Below is a small trained network, with its code and all its weights. Each question gives an input and a class and asks what happens when units are switched off, that is, made to give their printed mean instead of their output.

import numpy as np


def w(rows, s, z=0):
    codes = np.array(rows[::2]) - 128.0
    scale = np.full(codes.shape[1], s)
    scale[-1] = z or s
    return codes * scale


def f(y):
    return np.maximum(y, 0)


def log_softmax(a):
    a = a - a.max(-1, keepdims=True)
    return a - np.log(np.exp(a).sum(-1, keepdims=True))


def net(x, mask):
    res = np.array(x, float).reshape(1, 5) / 4 @ E
    y = f(res @ A[0][:, :-1].T + A[0][:, -1])
    res = res + np.where(mask, y, B[0][:, -1]) @ B[0][:, :-1]
    return log_softmax(res[-1] @ U[:, :-1].T + U[:, -1])


A, B = {}, {}
E = w([
[220,147,21,190,82,248],'x0',
[135,138,135,126,131,130],'x1',
[12,106,222,200,59,242],'x2',
[29,240,34,3,43,131],'x3',
[123,117,120,124,129,125],'x4',
],0.0054)
A[0] = w([
[44,210,39,21,39,132,38],'n1',
[32,253,55,17,93,129,39],'n2',
[5,134,218,187,91,227,27],'n3',
[206,167,46,49,162,23,49],'n4',
[226,112,58,105,201,26,50],'n5',
[59,129,241,67,131,9,133],'n6',
[9,87,220,65,180,3,172],'n7',
[28,228,64,46,99,142,4],'n8',
[173,152,21,206,92,219,177],'n9',
[15,115,223,179,61,236,89],'n10',
[211,46,218,208,239,126,14],'n11',
],0.0055,0.0038)
B[0] = w([
[99,26,249,174,182,168,228],'n1',
[108,40,236,197,185,182,231],'n2',
[24,217,53,196,110,24,206],'n3',
[25,210,72,211,132,21,208],'n4',
[43,225,65,219,112,39,202],'n5',
[217,134,40,47,109,223,225],'n6',
[214,160,43,17,110,206,255],'n7',
[99,33,221,175,223,145,202],'n8',
[213,102,26,54,88,202,218],'n9',
[71,202,2,148,96,54,228],'n10',
[110,29,217,183,233,153,212],'n11',
],0.006,0.0062)
U = w([
[20,228,28,233,119,3,34],'0',
[128,24,238,205,220,179,3],'1',
[150,152,108,120,93,145,242],'2',
[235,139,25,22,79,230,27],'3',
[136,153,126,128,81,106,241],'4',
],0.0052,0.0042)

Each question gives the input, the list of numbers given to net, and the class t.
The units are the neurons (one row each of A and B). Each row of codes is followed by its name. A weight is (code - 128) times the scale printed after its matrix; where a second scale follows, it is the last column's (A, B and U).
mask holds one flag per neuron, in row order. A switched-off neuron (its flag False) gives its mean, the last column of its row in B, instead of its output. The means were averaged over made-up inputs and are rounded, as every weight is.
A unit's drop is (log p(t) with every unit on - log p(t) with that unit switched off) / (log p(t) with every unit on - log p(t) with every unit switched off).
The circuit of an input: a set's keep is (log p(t) with only the set's units on - log p(t) with every unit switched off) / (log p(t) with every unit on - log p(t) with every unit switched off). Starting from all 11 units, units are removed one at a time, each time the one whose removal leaves the highest keep (on an exact tie, the one counted first), for as long as the keep stays at least 0.8.
circuit, biggest first: the units of the circuit, biggest drop first
top k neurons: the k neurons with the biggest drops, biggest first
drop of u: that unit's drop, to one decimal
input [-8,4,-1,0,-2], class 3: circuit, biggest first : n7; n6
input [7,-5,4,-5,0], class 3: circuit, biggest first : n9
input [-6,1,5,-4,5], class 3: top 2 neurons : n7; n6
input [0,-2,-7,-2,-7], class 0: circuit, biggest first : n5; n4
input [5,1,8,4,-4], class 0: top 4 neurons : n3; n10; n7; n6
input [6,-5,-7,5,1], class 0: top 4 neurons : n4; n5; n7; n6
input [4,-6,6,7,3], class 1: circuit, biggest first : n1; n2
input [-8,2,-5,7,-6], class 3: top 4 neurons : n7; n6; n11; n3
input [-5,-4,-4,1,5], class 3: top 3 neurons : n7; n6; n3
input [-4,-2,-7,-5,-6], class 0: top 2 neurons : n5; n4
input [2,7,8,-1,5], class 0: top 2 neurons : n3; n10
input [-8,2,1,6,-6], class 3: top 3 neurons : n7; n6; n11
input [-7,0,-6,2,5], class 3: top 4 neurons : n7; n6; n3; n10
input [4,-1,-8,-8,-4], class 0: circuit, biggest first : n5
input [-8,-1,7,8,-3], class 1: top 3 neurons : n2; n1; n8
input [6,-4,8,6,2], class 0: top 4 neurons : n3; n10; n7; n6
input [2,1,-7,-5,5], class 0: top 2 neurons : n5; n4
input [2,-1,4,6,0], class 1: top 3 neurons : n1; n2; n8
input [2,-4,-8,0,4], class 0: drop of n3 : 0.0
input [-2,-4,8,3,7], class 0: circuit, biggest first : n3
input [0,-7,-7,8,-4], class 1: drop of n10 : 0.1
input [-8,5,-2,2,1], class 3: drop of n7 : 0.3
